Below is a small trained network, with its code and all its weights. Each question gives an input and a class and asks what happens when units are switched off, that is, made to give their printed mean instead of their output.

import numpy as np


def w(rows, s, z=0):
    codes = np.array(rows[::2]) - 128.0
    scale = np.full(codes.shape[1], s)
    scale[-1] = z or s
    return codes * scale


def f(y):
    return np.maximum(y, 0)


def log_softmax(a):
    a = a - a.max(-1, keepdims=True)
    return a - np.log(np.exp(a).sum(-1, keepdims=True))


def net(x, mask):
    res = np.array(x, float).reshape(1, 6) / 4 @ E
    y = f(res @ A[0][:, :-1].T + A[0][:, -1])
    res = res + np.where(mask, y, B[0][:, -1]) @ B[0][:, :-1]
    return log_softmax(res[-1] @ U[:, :-1].T + U[:, -1])


A, B = {}, {}
E = w([
[112,165,181,164,163,3,97,110,137,180],'x0',
[95,135,231,125,139,179,56,172,70,76],'x1',
[243,169,138,131,45,134,95,181,112,177],'x2',
[126,150,121,130,128,133,124,120,137,113],'x3',
[62,185,120,178,134,166,196,196,73,200],'x4',
[152,150,60,49,203,97,105,183,79,118],'x5',
],0.0071)
A[0] = w([
[165,56,116,76,106,230,175,143,121,55,96],'N0',
[12,68,124,153,209,122,162,76,135,82,70],'N1',
[67,120,222,88,140,152,81,136,92,91,60],'N2',
[176,136,69,139,123,98,202,107,214,168,100],'N3',
[54,194,133,160,115,157,193,174,90,174,91],'N4',
[155,41,127,99,118,105,78,81,153,53,101],'N5',
[255,151,154,121,62,138,97,178,106,190,64],'N6',
[155,115,31,123,129,92,181,85,189,181,58],'N7',
[127,113,158,161,67,126,99,65,183,102,150],'N8',
[182,130,44,149,132,120,196,111,169,169,104],'N9',
[120,170,108,177,151,211,195,153,93,143,154],'N10',
[145,155,23,12,226,79,96,197,59,111,250],'N11',
[125,149,56,113,86,114,192,60,179,163,150],'N12',
[54,104,113,82,212,140,140,103,137,115,143],'N13',
[57,213,106,188,137,179,188,219,84,209,89],'N14',
[119,189,190,168,161,39,117,100,169,155,114],'N15',
[103,175,175,144,105,167,51,167,89,77,38],'N16',
[140,92,96,113,115,218,170,120,143,89,114],'N17',
[134,113,74,106,84,186,168,139,83,64,62],'N18',
[139,192,180,139,161,33,119,121,145,155,75],'N19',
[79,90,199,242,12,170,176,49,204,146,231],'N20',
[212,11,128,61,138,95,30,99,198,56,88],'N21',
[248,192,152,163,45,127,117,157,110,160,44],'N22',
[26,62,157,104,221,134,225,66,157,88,76],'N23',
[224,95,147,66,105,114,53,61,236,58,50],'N24',
[113,191,176,161,163,48,107,138,112,163,71],'N25',
[170,161,30,126,144,57,183,92,187,163,133],'N26',
[115,179,219,122,142,165,10,154,76,89,78],'N27',
[124,107,94,99,75,198,202,169,128,65,88],'N28',
[86,171,161,165,180,34,88,78,122,152,62],'N29',
],0.0056,0.002)
B[0] = w([
[168,104,146,105,112,55,168,63,81,138,196],'N0',
[104,201,81,71,49,175,74,82,195,201,206],'N1',
[42,88,169,111,141,168,119,163,140,123,182],'N2',
[22,65,198,108,147,168,137,193,128,106,190],'N3',
[187,138,111,159,212,114,178,137,178,166,181],'N4',
[182,149,116,174,184,136,161,121,204,161,203],'N5',
[68,218,72,42,70,217,79,82,198,214,197],'N6',
[40,62,202,124,127,200,117,157,150,80,193],'N7',
[163,148,84,195,153,109,122,153,124,81,186],'N8',
[47,84,207,126,111,147,132,177,143,99,184],'N9',
[186,122,111,170,186,105,187,99,149,137,175],'N10',
[151,151,62,230,92,84,17,202,49,48,254],'N11',
[25,64,193,113,109,158,122,185,122,74,189],'N12',
[125,199,68,53,88,158,48,141,145,163,192],'N13',
[190,122,112,163,253,137,194,141,205,163,202],'N14',
[158,107,158,92,69,49,183,65,55,137,187],'N15',
[64,79,204,75,153,183,155,162,134,91,172],'N16',
[176,98,134,99,85,87,135,54,52,95,177],'N17',
[154,97,156,95,95,61,187,58,85,117,170],'N18',
[197,69,150,102,95,86,169,34,54,133,177],'N19',
[136,177,15,228,87,49,17,211,63,32,228],'N20',
[175,146,96,174,240,140,190,140,182,162,242],'N21',
[86,198,113,46,55,182,68,88,172,215,189],'N22',
[92,228,68,59,69,191,70,96,168,199,213],'N23',
[148,139,135,173,233,141,158,122,193,173,232],'N24',
[186,103,160,98,117,79,170,63,102,99,173],'N25',
[66,73,227,116,101,156,114,189,127,91,208],'N26',
[41,53,224,104,150,197,144,194,136,97,196],'N27',
[208,109,147,73,93,60,214,36,56,94,177],'N28',
[141,101,99,84,120,80,183,70,54,162,184],'N29',
],0.0049,0.0075)
U = w([
[95,221,92,26,55,184,85,92,189,221,87],'0',
[40,33,239,101,130,172,151,200,141,96,81],'1',
[187,137,113,191,255,131,204,126,200,171,96],'2',
[176,82,147,75,74,75,206,23,32,126,92],'3',
[131,159,50,227,88,91,52,200,68,64,116],'4',
[125,131,129,132,120,123,134,140,129,128,254],'5',
],0.0082,0.0064)

Each question gives the input, the list of numbers given to net, and the class t.
The units are the neurons (one row each of A and B). Each row of codes is followed by its name. A weight is (code - 128) times the scale printed after its matrix; where a second scale follows, it is the last column's (A, B and U).
mask holds one flag per neuron, in row order. A switched-off neuron (its flag False) gives its mean, the last column of its row in B, instead of its output. The means were averaged over made-up inputs and are rounded, as every weight is.
A unit's drop is (log p(t) with every unit on - log p(t) with that unit switched off) / (log p(t) with every unit on - log p(t) with every unit switched off).
The circuit of an input: a set's keep is (log p(t) with only the set's units on - log p(t) with every unit switched off) / (log p(t) with every unit on - log p(t) with every unit switched off). Starting from the 12 units with the biggest drops (on a tie, the unit counted first), units are removed one at a time, each time the one whose removal leaves the highest keep (on an exact tie, the one counted first), for as long as the keep stays at least 0.8.
circuit, biggest first: the units of the circuit, biggest drop first
k most important neurons: the k neurons with the biggest drops, biggest first
input [0,5,-3,-1,-1,6], class 4: circuit, biggest first -> (N11)
input [8,-8,1,1,-8,8], class 1: circuit, biggest first -> (N26; N7)
input [-6,5,-1,6,-7,1], class 2: circuit, biggest first -> (N21; N24)
input [-8,7,1,7,-4,1], class 3: circuit, biggest first -> (N0; N28)
input [-1,2,-2,3,5,5], class 2: 4 most important neurons -> (N14; N20; N4; N10)
input [6,7,7,2,6,-5], class 0: 2 most important neurons -> (N22; N6)
input [-4,8,-8,7,-1,-5], class 0: circuit, biggest first -> (N23; N1)
input [8,-7,0,6,-2,4], class 3: 2 most important neurons -> (N19; N15)
input [8,-2,-2,-3,6,-6], class 3: circuit, biggest first -> (N15; N19)
input [4,6,-5,2,-7,-2], class 2: circuit, biggest first -> (N21; N5)
input [1,4,-4,3,4,0], class 0: 3 most important neurons -> (N1; N23; N21)
input [8,-5,-6,0,-2,-2], class 3: 3 most important neurons -> (N15; N29; N19)
input [6,2,2,-4,-8,-8], class 2: circuit, biggest first -> (N24; N21)
input [-8,-3,-5,4,-1,-8], class 3: circuit, biggest first -> (N28)
input [7,6,2,3,8,7], class 2: 3 most important neurons -> (N14; N4; N20)
input [8,6,2,-1,3,-6], class 3: circuit, biggest first -> (N15; N19)
input [-8,5,2,7,-5,3], class 3: circuit, biggest first -> (N0; N28)
input [-6,0,3,-7,7,-5], class 2: 3 most important neurons -> (N14; N4; N10)
input [-8,6,-8,-7,-8,8], class 0: 2 most important neurons -> (N23; N13)
input [-1,-5,-1,-2,3,-6], class 4: 2 most important neurons -> (N20; N27)
input [2,0,8,0,-5,6], class 0: circuit, biggest first -> (N6)
input [-6,7,-3,3,-8,6], class 2: 3 most important neurons -> (N21; N5; N24)
input [-6,-4,1,2,-3,-7], class 4: 2 most important neurons -> (N20; N8)
input [5,7,7,-7,-6,7], class 0: 2 most important neurons -> (N6; N22)
